A =
1,-10,3,7,9,-24,34,15,-3,2,5,-5,-11
-8,-3,-23,-2,-9,2,8,23,7,-5,-15,-10,0
25,10,3,10,-13,2,-20,-15,10,-5,-7,11,10
2,-3,31,20,4,-3,-16,-23,7,-15,7,-15,5
Rows and columns are numbered from 1.
The entry at row 1, column 1: 1
Find the entry just right of -20.
A: -15
Find the bottom entry of the column that holds the smallest entry.
A: -3
Find the entry at row 3, column 1.
A: 25
Find the entry in the bottom-left corner.
A: 2
The entry in the top-right corner: -11
The entry at row 1, column 3 -> 3
The entry just right of the largest entry is 15
Find the entry directly below the smallest entry.
A: 2
The entry just left of -24: 9
Find the entry at row 1, column 2.
A: -10
The entry in row 2 and column 2 -> -3
The entry just right of the smallest entry is 34

[[85.359, 112.469, 80.687, 211.148, -50.320], [0.103, -10.277, -2.199, -193.248, 52.904], [3.706, 3.585, 3.807, 1.111, 5.104], [17.671, 19.697, 29.318, -185.933, 110.826], [2.155, 1.091, 1.599, -3.370, 3.385], [0.209, 0.244, 1.249, 14.518, 3.624], [11.892, 27.127, 20.522, 209.866, -21.627], [77.759, 95.720, 85.058, -119.836, 93.334], [-24.782, -23.188, -26.173, 240.947, -81.876]]
The entry just left of the centre entry -> 1.091
The entry just left of 20.522 is 27.127
Read off the 2nd largest entry.
A: 211.148
Read off the entry just left of 5.104.
A: 1.111
The entry just right of the largest entry is -81.876
The entry just right of 0.209: 0.244
The entry just right of 211.148 -> -50.320
The entry just right of the smallest entry: 52.904
The second entry in reading order -> 112.469
The entry just right of 1.599 is -3.370
Read off the median of all entries.
A: 3.624
The entry just left of 52.904 -> -193.248
The 1st entry in reading order -> 85.359
Read off the entry just right of -10.277.
A: -2.199
Read off the centre entry.
A: 1.599
The entry just right of 112.469 is 80.687

Questions about the array below. Indices start at 1.
1) Report the top entry of the column that holds the largest entry.
2) Report the entry in row 1 and column 2.
3) Report the entry in row 2 and column 1.
4) Report the entry in row 3 and column 1.
5) Report the minimum.
6) Report the entry in row 1 and column 1.
7) Report the entry at row 1, column 3.
8) Report the entry in the bottom-left corner.
[[ -9 -20  -9 -22  13 -19]
 [-37 -38 -29 -43  -3 -15]
 [-33 -24 -22 -29  -8 -15]
 [ -1  -1  -1  -1  -1   1]
 [ -4  -4  -4  -4  -2   1]
 [-18 -11 -11 -14  -6  -7]
 [ 11  -1  -1   4  -3  29]
 [  0  -9  -3 -10  10  -8]
 [ -3  -2  -2  -2  -2   1]
 [  6  -2   6  -5  19 -25]
 [-15 -15 -11 -17   1 -12]
 [-39 -36 -30 -40  -9 -10]
 [ -8  -9  -6 -10   0  -5]
 [ -4 -13  -5 -14   9 -11]
 [-34 -29 -26 -33  -9  -8]
 [ 11  -5   2  -2   9   8]]
1) -19
2) -20
3) -37
4) -33
5) -43
6) -9
7) -9
8) 11

B =
[[5657 5542 4059 8973]
 [5010 6472 7096 8243]
 [3865 5405 5579 6182]
 [8734 8030 8546 8642]
 [4292 2355 5996 4612]
 [6379 5329 9627 8721]]
Rows and columns are numbered from 1.
The entry in row 1 and column 1?
Answer: 5657
The entry just left of 8721?
Answer: 9627
The entry just right of 5542?
Answer: 4059
The entry in row 3 and column 1: 3865
The entry just left of 4059?
Answer: 5542
The bottom-left entry?
Answer: 6379
The entry in the bottom-right corner?
Answer: 8721
The entry in row 2 and column 2: 6472
The entry directly above 3865 -> 5010
The entry at row 2, column 3 is 7096
The entry directly above 4612 -> 8642
The entry just left of 8642 is 8546
The bottom entry of the column that holds the smallest entry?
Answer: 5329
The entry at row 3, column 2: 5405

Read these off the grid that follows. Indices start at 1.
1) The entry directly below 222?
2) The entry just left of 146?
3) The entry in row 1 and column 2?
4) The entry in row 2 and column 1?
5) The entry in the bottom-left corner?
6) The entry just left of 190?
7) The entry in row 1 and column 1?
8) The entry in the top-right corner?
31,75,68,146,94,19,116,92
101,222,109,111,104,36,194,118
131,190,107,139,73,47,186,123
122,181,174,79,133,87,199,113
1) 190
2) 68
3) 75
4) 101
5) 122
6) 131
7) 31
8) 92
